Below are the code and all the weights of a small trained network. Each question names an input and a class and asks about switching units off, where a switched-off unit gives its printed mean instead of its output.

import numpy as np


def w(rows, s, z=0):
    codes = np.array(rows[::2]) - 128.0
    scale = np.full(codes.shape[1], s)
    scale[-1] = z or s
    return codes * scale


def norm(h):
    return h / np.sqrt((h * h).mean(-1, keepdims=True) + 1e-5)


def f(y):
    return y / 2 * (1 + np.tanh(0.7978845608 * (y + 0.044715 * y**3)))


def log_softmax(a):
    a = a - a.max(-1, keepdims=True)
    return a - np.log(np.exp(a).sum(-1, keepdims=True))


def net(x, mask):
    res = np.array(x, float).reshape(1, 6) / 4 @ E
    u = 0
    for l in range(3):
        y = f(norm(res) @ A[l][:, :-1].T + A[l][:, -1])
        res = res + np.where(mask[u : u + 12], y, B[l][:, -1]) @ B[l][:, :-1]
        u += 12
    return log_softmax(norm(res)[-1] @ U[:, :-1].T + U[:, -1])


A, B = {}, {}
E = w([
[127,130,129,128,132,129,132],'x0',
[217,170,43,185,189,206,65],'x1',
[203,154,67,86,46,143,223],'x2',
[200,174,215,197,129,89,160],'x3',
[187,173,117,2,193,15,80],'x4',
[164,92,174,94,129,176,116],'x5',
],0.0084)
A[0] = w([
[202,86,254,49,138,228,116,87],'L0N0',
[154,192,210,170,128,92,165,45],'L0N1',
[39,236,38,215,118,16,142,137],'L0N2',
[170,223,219,174,132,105,165,41],'L0N3',
[79,122,159,167,183,119,95,1],'L0N4',
[97,70,190,80,89,99,149,145],'L0N5',
[53,232,44,190,105,43,150,43],'L0N6',
[148,135,137,140,97,126,121,31],'L0N7',
[84,74,59,75,112,175,109,152],'L0N8',
[155,225,188,196,98,105,129,39],'L0N9',
[70,132,78,78,120,157,106,9],'L0N10',
[178,171,56,186,114,168,63,49],'L0N11',
],0.0069,0.0053)
B[0] = w([
[211,2,160,121,73,140,40,197],'L0N0',
[117,88,80,178,121,72,86,149],'L0N1',
[245,6,253,58,114,237,63,229],'L0N2',
[145,35,34,218,92,28,80,163],'L0N3',
[87,166,133,129,122,129,88,114],'L0N4',
[174,103,89,145,243,176,191,236],'L0N5',
[191,14,189,32,77,221,101,144],'L0N6',
[99,123,70,100,98,91,130,82],'L0N7',
[191,92,122,245,85,16,107,252],'L0N8',
[139,39,54,165,126,54,124,145],'L0N9',
[150,94,96,178,113,57,128,115],'L0N10',
[129,63,152,122,211,121,218,190],'L0N11',
],0.0071,0.0031)
A[1] = w([
[110,137,170,173,134,176,179,89],'L1N0',
[244,167,70,42,141,55,160,33],'L1N1',
[3,170,188,160,172,116,19,11],'L1N2',
[184,52,204,81,122,166,80,67],'L1N3',
[55,61,6,67,103,164,97,52],'L1N4',
[117,241,158,76,211,71,61,84],'L1N5',
[195,216,122,156,212,193,86,93],'L1N6',
[26,44,4,43,118,161,82,102],'L1N7',
[146,110,155,98,105,151,128,2],'L1N8',
[58,109,202,95,91,65,197,83],'L1N9',
[67,97,233,73,81,85,177,81],'L1N10',
[117,144,96,198,76,179,204,98],'L1N11',
],0.0073,0.0065)
B[1] = w([
[75,117,86,110,115,95,67,157],'L1N0',
[23,126,158,155,100,147,95,251],'L1N1',
[157,99,245,146,170,170,105,155],'L1N2',
[130,90,91,120,87,169,81,218],'L1N3',
[204,133,148,202,102,57,132,144],'L1N4',
[28,151,131,139,81,142,136,202],'L1N5',
[96,56,78,114,161,129,170,200],'L1N6',
[229,128,193,225,107,77,144,192],'L1N7',
[143,154,53,120,132,121,97,87],'L1N8',
[165,86,21,148,204,161,162,175],'L1N9',
[149,83,1,153,214,155,152,184],'L1N10',
[76,146,173,99,129,98,74,221],'L1N11',
],0.0096,0.0035)
A[2] = w([
[185,174,81,101,27,119,226,118],'L2N0',
[173,150,132,1,183,53,79,134],'L2N1',
[163,174,70,103,33,128,148,149],'L2N2',
[195,77,46,203,199,164,133,158],'L2N3',
[190,217,73,157,168,159,47,53],'L2N4',
[106,168,215,104,37,128,91,169],'L2N5',
[86,5,181,108,108,131,91,215],'L2N6',
[30,156,176,190,55,240,141,64],'L2N7',
[152,231,128,15,170,61,82,110],'L2N8',
[164,162,161,248,86,33,106,49],'L2N9',
[158,187,67,47,36,162,215,121],'L2N10',
[183,207,35,156,202,229,73,4],'L2N11',
],0.0077,0.0049)
B[2] = w([
[122,128,199,173,211,165,59,154],'L2N0',
[76,142,73,254,40,187,174,162],'L2N1',
[93,116,186,129,179,123,55,147],'L2N2',
[85,136,132,30,105,79,140,224],'L2N3',
[192,53,135,233,132,126,224,128],'L2N4',
[94,132,91,90,172,144,148,163],'L2N5',
[196,226,98,92,114,164,139,254],'L2N6',
[77,195,53,122,68,81,138,172],'L2N7',
[97,146,90,210,24,163,170,146],'L2N8',
[120,138,139,79,119,29,122,165],'L2N9',
[110,132,180,149,233,156,37,154],'L2N10',
[108,58,111,123,185,129,251,137],'L2N11',
],0.0093,0.0091)
U = w([
[32,192,83,192,42,152,163,135],'0',
[147,57,56,108,231,138,241,117],'1',
[212,88,164,202,82,7,99,104],'2',
[114,165,239,134,207,185,40,95],'3',
[120,163,123,60,123,114,105,254],'4',
[189,83,112,105,63,206,91,111],'5',
[134,216,154,20,115,104,162,16],'6',
],0.013)

Each question gives the input, the list of numbers given to net, and the class t.
The units are the neurons (one row each of A and B). Each row of codes is followed by its name. A weight is (code - 128) times the scale printed after its matrix; where a second scale follows, it is the last column's (A, B and U).
mask holds one flag per neuron, layer by layer. A switched-off neuron (its flag False) gives its mean, the last column of its row in B, instead of its output. The means were averaged over made-up inputs and are rounded, as every weight is.
A unit's drop is (log p(t) with every unit on - log p(t) with that unit switched off) / (log p(t) with every unit on - log p(t) with every unit switched off).
The circuit of an input: a set's keep is (log p(t) with only the set's units on - log p(t) with every unit switched off) / (log p(t) with every unit on - log p(t) with every unit switched off). Starting from the 12 units with the biggest drops (on a tie, the unit counted first), units are removed one at a time, each time the one whose removal leaves the highest keep (on an exact tie, the one counted first), for as long as the keep stays at least 0.8.
units of the circuit, in order: the units of the circuit, biggest drop first
most important unit: the unit with the biggest drop
k most important neurons: the k neurons with the biggest drops, biggest first
top k neurons in layer l: the k neurons of layer l with the biggest drops, biggest first
input [5,5,7,8,-7,1], class 2: most important unit => L1N1
input [6,6,-6,-8,3,0], class 2: units of the circuit, in order => (L1N7; L1N4)
input [1,6,-3,1,2,8], class 5: units of the circuit, in order => (L0N0; L1N3)
input [-7,-8,-7,-7,-2,3], class 1: 2 most important neurons => (L1N10; L1N9)
input [-7,-7,-3,-3,7,8], class 5: units of the circuit, in order => (L0N0; L2N1; L2N3)
input [3,7,8,8,6,3], class 2: units of the circuit, in order => (L2N4; L2N6)
input [2,-1,-2,8,8,-6], class 0: units of the circuit, in order => (L2N1; L2N8)
input [-5,-6,8,-1,3,5], class 3: units of the circuit, in order => (L2N10; L2N0)
input [-4,7,-2,8,1,8], class 2: 4 most important neurons => (L0N0; L0N3; L0N5; L0N2)
input [2,2,-5,-4,0,-6], class 5: units of the circuit, in order => (L0N2; L1N3)
input [-8,0,-3,-7,8,-7], class 0: 2 most important neurons => (L2N1; L2N8)
input [5,4,-2,2,6,5], class 0: 2 most important neurons => (L2N1; L0N2)
input [-7,8,-3,2,1,7], class 1: 2 most important neurons => (L2N11; L0N2)
input [-2,-7,2,5,-5,-7], class 1: units of the circuit, in order => (L1N10; L1N9)
input [-5,7,-4,6,7,3], class 0: top neuron in layer 0 => (L0N5)
input [-8,3,4,-5,-4,-2], class 4: 3 most important neurons => (L0N8; L1N11; L2N9)
input [-5,-7,4,-1,6,0], class 1: top 2 neurons in layer 1 => (L1N9; L1N10)
input [7,-5,-3,-8,-6,-4], class 2: 2 most important neurons => (L1N7; L1N4)
input [-1,-6,7,-3,4,6], class 3: 2 most important neurons => (L2N10; L2N0)
input [-4,-5,2,2,-4,3], class 1: units of the circuit, in order => (L1N10)
input [6,1,8,8,-3,2], class 2: top 2 neurons in layer 0 => (L0N3; L0N9)
input [-5,6,-4,1,4,-8], class 5: units of the circuit, in order => (L0N2; L0N6; L1N3)
input [4,4,2,8,-6,-6], class 2: 3 most important neurons => (L0N3; L0N9; L1N1)
input [7,-3,2,5,4,8], class 5: 2 most important neurons => (L0N0; L0N8)
input [-7,5,-8,8,8,7], class 0: top 2 neurons in layer 0 => (L0N8; L0N2)
input [-2,-2,-2,-4,5,-4], class 0: 2 most important neurons => (L2N1; L0N0)
